Here is a tiny trained network, its code and every weight. The questions are about switching its units off for an input and a class, where a switched-off unit gives its printed mean instead of its output.

import numpy as np


def w(rows, s, z=0):
    codes = np.array(rows[::2]) - 128.0
    scale = np.full(codes.shape[1], s)
    scale[-1] = z or s
    return codes * scale


def f(y):
    return y / 2 * (1 + np.tanh(0.7978845608 * (y + 0.044715 * y**3)))


def log_softmax(a):
    a = a - a.max(-1, keepdims=True)
    return a - np.log(np.exp(a).sum(-1, keepdims=True))


def net(x, mask):
    res = np.array(x, float).reshape(1, 7) / 4 @ E
    y = f(res @ A[0][:, :-1].T + A[0][:, -1])
    res = res + np.where(mask, y, B[0][:, -1]) @ B[0][:, :-1]
    return log_softmax(res[-1] @ U[:, :-1].T + U[:, -1])


A, B = {}, {}
E = w([
[166,19,97,115,148,144,108,174,138,159],'x0',
[87,142,61,185,197,169,146,139,96,122],'x1',
[205,162,171,95,227,160,52,95,114,108],'x2',
[166,176,145,110,176,116,196,232,185,119],'x3',
[129,130,122,131,131,122,119,127,134,125],'x4',
[243,150,60,124,114,91,187,87,62,168],'x5',
[96,169,143,141,142,101,90,151,120,254],'x6',
],0.0086)
A[0] = w([
[120,149,66,192,169,200,149,131,124,128,31],'neuron 1',
[103,57,98,118,97,130,91,63,85,140,43],'neuron 2',
[159,142,173,97,174,138,46,131,136,101,66],'neuron 3',
[85,94,93,117,102,109,183,127,155,155,56],'neuron 4',
[143,111,118,164,91,124,100,56,96,124,78],'neuron 5',
[113,179,136,119,115,142,155,85,132,76,94],'neuron 6',
[182,153,134,121,183,194,95,103,129,134,26],'neuron 7',
[65,176,70,174,182,149,131,121,64,94,76],'neuron 8',
[189,116,117,99,114,89,184,99,39,170,33],'neuron 9',
[182,5,70,102,149,183,107,172,132,181,31],'neuron 10',
[189,157,75,145,127,142,175,74,135,171,7],'neuron 11',
[166,108,132,95,79,136,148,119,141,26,78],'neuron 12',
[63,167,148,152,50,100,192,142,95,120,99],'neuron 13',
[58,89,200,128,155,183,73,167,152,103,6],'neuron 14',
[148,140,137,129,170,101,167,182,159,111,48],'neuron 15',
[121,107,81,131,142,165,167,116,127,36,59],'neuron 16',
[149,109,116,125,137,107,116,130,163,129,39],'neuron 17',
[192,147,87,142,109,87,148,94,98,135,31],'neuron 18',
[90,97,127,155,88,83,158,147,137,124,33],'neuron 19',
[32,123,189,132,114,150,94,121,174,103,36],'neuron 20',
[132,112,133,77,111,123,121,150,106,124,64],'neuron 21',
[79,137,130,114,63,138,81,42,93,138,63],'neuron 22',
[165,96,165,95,208,124,100,104,100,115,37],'neuron 23',
[137,202,148,121,122,99,175,179,161,111,116],'neuron 24',
[87,120,57,182,175,127,160,133,118,123,86],'neuron 25',
[134,140,144,153,133,165,132,115,145,149,40],'neuron 26',
[152,152,132,160,108,162,143,164,136,143,41],'neuron 27',
[119,149,114,93,151,131,163,165,133,130,58],'neuron 28',
[162,137,200,93,41,31,123,91,179,122,70],'neuron 29',
[127,135,155,155,123,138,110,162,95,195,33],'neuron 30',
[146,121,138,105,189,115,103,99,130,125,40],'neuron 31',
[140,131,145,83,159,104,225,167,175,153,78],'neuron 32',
[138,96,134,132,126,156,187,91,170,50,7],'neuron 33',
[102,84,149,177,116,135,99,58,86,133,1],'neuron 34',
[103,60,102,137,79,95,162,181,130,135,96],'neuron 35',
[87,121,95,144,57,141,172,154,145,141,5],'neuron 36',
[114,116,115,109,117,161,100,112,135,136,36],'neuron 37',
[177,109,202,78,53,108,109,125,154,137,24],'neuron 38',
[150,131,126,129,165,118,114,111,164,125,33],'neuron 39',
[157,142,163,136,151,118,161,189,152,121,40],'neuron 40',
[106,242,154,148,95,135,157,71,94,118,49],'neuron 41',
[102,188,168,161,156,71,110,137,121,239,81],'neuron 42',
[99,153,131,115,126,111,97,162,135,218,39],'neuron 43',
[144,135,143,123,160,119,175,162,165,135,35],'neuron 44',
[171,100,151,162,114,185,164,127,128,70,33],'neuron 45',
[160,129,137,177,126,135,105,142,155,161,28],'neuron 46',
[151,176,158,117,157,146,97,119,84,119,93],'neuron 47',
[112,127,93,150,78,135,142,143,154,130,29],'neuron 48',
],0.012)
B[0] = w([
[109,99,181,125,160,139,131,193,86,210,162],'neuron 1',
[129,188,122,149,135,164,69,164,122,93,190],'neuron 2',
[158,188,144,162,97,150,178,84,90,171,218],'neuron 3',
[154,179,160,138,139,124,151,90,93,126,175],'neuron 4',
[163,148,120,135,127,171,83,174,121,106,186],'neuron 5',
[102,92,141,141,127,80,120,103,180,112,176],'neuron 6',
[148,180,149,158,101,127,168,98,62,155,174],'neuron 7',
[138,91,179,93,137,152,123,174,125,198,212],'neuron 8',
[117,134,51,82,173,110,213,156,144,101,212],'neuron 9',
[84,136,217,117,135,52,119,127,249,90,224],'neuron 10',
[115,116,83,116,138,83,168,161,135,113,164],'neuron 11',
[77,70,102,146,133,66,91,86,67,161,220],'neuron 12',
[189,170,154,141,136,134,144,77,137,145,237],'neuron 13',
[138,144,51,83,166,75,209,173,144,121,217],'neuron 14',
[123,166,115,150,101,131,81,161,105,99,172],'neuron 15',
[111,69,123,123,115,88,91,98,76,135,187],'neuron 16',
[98,155,172,109,163,74,124,146,105,107,112],'neuron 17',
[92,161,62,106,168,77,199,175,136,109,179],'neuron 18',
[143,169,142,151,141,133,153,94,115,139,158],'neuron 19',
[161,136,38,79,167,62,223,179,143,109,229],'neuron 20',
[108,131,146,109,151,104,121,137,121,136,116],'neuron 21',
[150,168,127,158,127,165,50,175,133,91,207],'neuron 22',
[125,178,147,157,119,133,147,94,113,145,179],'neuron 23',
[139,147,122,143,117,169,71,146,144,97,244],'neuron 24',
[139,98,154,101,141,162,127,149,125,189,192],'neuron 25',
[102,151,158,141,141,76,138,144,104,123,109],'neuron 26',
[113,157,138,106,173,89,105,131,104,103,118],'neuron 27',
[115,144,133,122,118,118,103,147,92,101,139],'neuron 28',
[120,70,175,127,187,172,143,180,114,214,241],'neuron 29',
[104,117,124,133,137,79,102,106,93,91,138],'neuron 30',
[115,175,147,146,115,123,153,107,102,131,141],'neuron 31',
[118,167,101,137,136,189,60,150,122,111,229],'neuron 32',
[91,116,91,139,128,88,107,91,89,126,158],'neuron 33',
[132,187,115,132,129,156,78,161,88,67,152],'neuron 34',
[168,204,166,145,144,127,137,67,120,160,234],'neuron 35',
[157,192,150,146,129,137,186,84,67,139,165],'neuron 36',
[87,153,144,141,139,115,121,148,116,123,116],'neuron 37',
[103,91,159,105,152,155,128,168,76,194,183],'neuron 38',
[97,177,133,122,156,104,128,134,106,147,116],'neuron 39',
[146,172,108,133,138,147,82,156,121,102,162],'neuron 40',
[94,132,186,105,157,66,121,122,240,114,200],'neuron 41',
[93,37,105,139,106,84,92,77,89,87,255],'neuron 42',
[84,58,98,132,110,88,114,69,61,98,179],'neuron 43',
[128,174,119,133,136,128,95,150,116,103,148],'neuron 44',
[95,117,123,130,130,72,105,113,107,100,147],'neuron 45',
[106,145,141,155,168,43,110,136,99,116,114],'neuron 46',
[150,167,158,156,74,127,179,97,138,153,189],'neuron 47',
[137,180,160,117,114,92,168,124,87,144,133],'neuron 48',
],0.011,0.0069)
U = w([
[144,134,91,105,126,102,169,170,123,127,99],'0',
[161,165,169,140,111,127,145,94,99,151,103],'1',
[144,150,134,133,115,143,67,177,112,110,111],'2',
[113,75,130,130,114,95,98,95,84,127,111],'3',
[150,114,137,126,115,133,122,135,138,147,254],'4',
[137,95,183,111,129,137,125,183,105,185,115],'5',
[123,132,195,119,123,90,119,132,186,122,119],'6',
[166,48,103,117,3,219,162,113,164,111,96],'7',
],0.014,0.027)

Each question gives the input, the list of numbers given to net, and the class t.
The units are the neurons (one row each of A and B). Each row of codes is followed by its name. A weight is (code - 128) times the scale printed after its matrix; where a second scale follows, it is the last column's (A, B and U).
mask holds one flag per neuron, in row order. A switched-off neuron (its flag False) gives its mean, the last column of its row in B, instead of its output. The means were averaged over made-up inputs and are rounded, as every weight is.
A unit's drop is (log p(t) with every unit on - log p(t) with that unit switched off) / (log p(t) with every unit on - log p(t) with every unit switched off).
The circuit of an input: a set's keep is (log p(t) with only the set's units on - log p(t) with every unit switched off) / (log p(t) with every unit on - log p(t) with every unit switched off). Starting from the 12 units with the biggest drops (on a tie, the unit counted first), units are removed one at a time, each time the one whose removal leaves the highest keep (on an exact tie, the one counted first), for as long as the keep stays at least 0.8.
units of the circuit, in order: the units of the circuit, biggest drop first
most important unit: the unit with the biggest drop
k most important neurons: the k neurons with the biggest drops, biggest first
drop of u: that unit's drop, to one decimal
input [-5,-7,-4,5,-1,-4,-4], class 5: 2 most important neurons	[neuron 29; neuron 38]
input [-3,-6,-2,-8,-4,-5,-1], class 2: most important unit	neuron 22
input [7,-8,2,-4,6,7,-6], class 5: 2 most important neurons	[neuron 29; neuron 38]
input [5,-8,6,-5,4,-6,-8], class 3: 2 most important neurons	[neuron 12; neuron 33]
input [-6,1,-7,6,7,-3,-5], class 1: units of the circuit, in order	[neuron 13; neuron 36]
input [-1,6,-4,-3,-3,-1,4], class 5: units of the circuit, in order	[neuron 8; neuron 25]
input [5,-4,0,-8,-7,2,8], class 2: units of the circuit, in order	[neuron 2; neuron 22]
input [-5,5,2,7,3,5,-3], class 2: units of the circuit, in order	[neuron 24; neuron 32]
input [3,7,-4,-4,3,-5,5], class 5: 3 most important neurons	[neuron 8; neuron 25; neuron 1]
input [-7,-4,-4,-5,3,-1,7], class 3: 3 most important neurons	[neuron 42; neuron 43; neuron 10]
input [5,-7,1,-5,6,4,-1], class 5: units of the circuit, in order	[neuron 29; neuron 38]
input [-4,-2,5,8,-4,-8,-5], class 0: 2 most important neurons	[neuron 14; neuron 20]
input [-3,6,3,-2,3,2,4], class 5: units of the circuit, in order	[neuron 8; neuron 1]
input [-8,-4,-4,-7,6,5,-5], class 6: 2 most important neurons	[neuron 41; neuron 6]
input [3,-4,8,-5,1,-5,-4], class 1: units of the circuit, in order	[neuron 3]
input [-7,-6,-3,3,3,5,-5], class 6: 2 most important neurons	[neuron 41; neuron 6]
input [-1,-7,6,1,-2,3,-1], class 5: 4 most important neurons	[neuron 29; neuron 38; neuron 35; neuron 13]
input [5,-6,2,-2,3,8,-4], class 0: 2 most important neurons	[neuron 9; neuron 18]
input [-1,1,-2,5,6,-7,5], class 0: 2 most important neurons	[neuron 20; neuron 14]
input [5,-2,-5,7,8,-6,-8], class 3: 2 most important neurons	[neuron 12; neuron 16]
input [8,8,6,8,5,0,5], class 2: most important unit	neuron 15
input [-5,5,-5,2,6,-1,7], class 3: 2 most important neurons	[neuron 42; neuron 43]
input [-5,-7,-7,4,2,-2,2], class 1: 3 most important neurons	[neuron 13; neuron 36; neuron 35]
input [7,4,-7,-4,5,7,-1], class 0: 3 most important neurons	[neuron 9; neuron 18; neuron 11]
input [-4,-6,-5,6,-1,3,-7], class 3: drop of neuron 16	0.1
input [4,-7,-4,2,-8,8,1], class 0: drop of neuron 18	0.3
input [-6,-3,1,-8,-8,3,8], class 2: drop of neuron 34	0.1
input [5,-1,-7,7,-2,3,-1], class 1: drop of neuron 36	0.1
input [-3,8,3,-4,-1,0,5], class 5: units of the circuit, in order	[neuron 8]
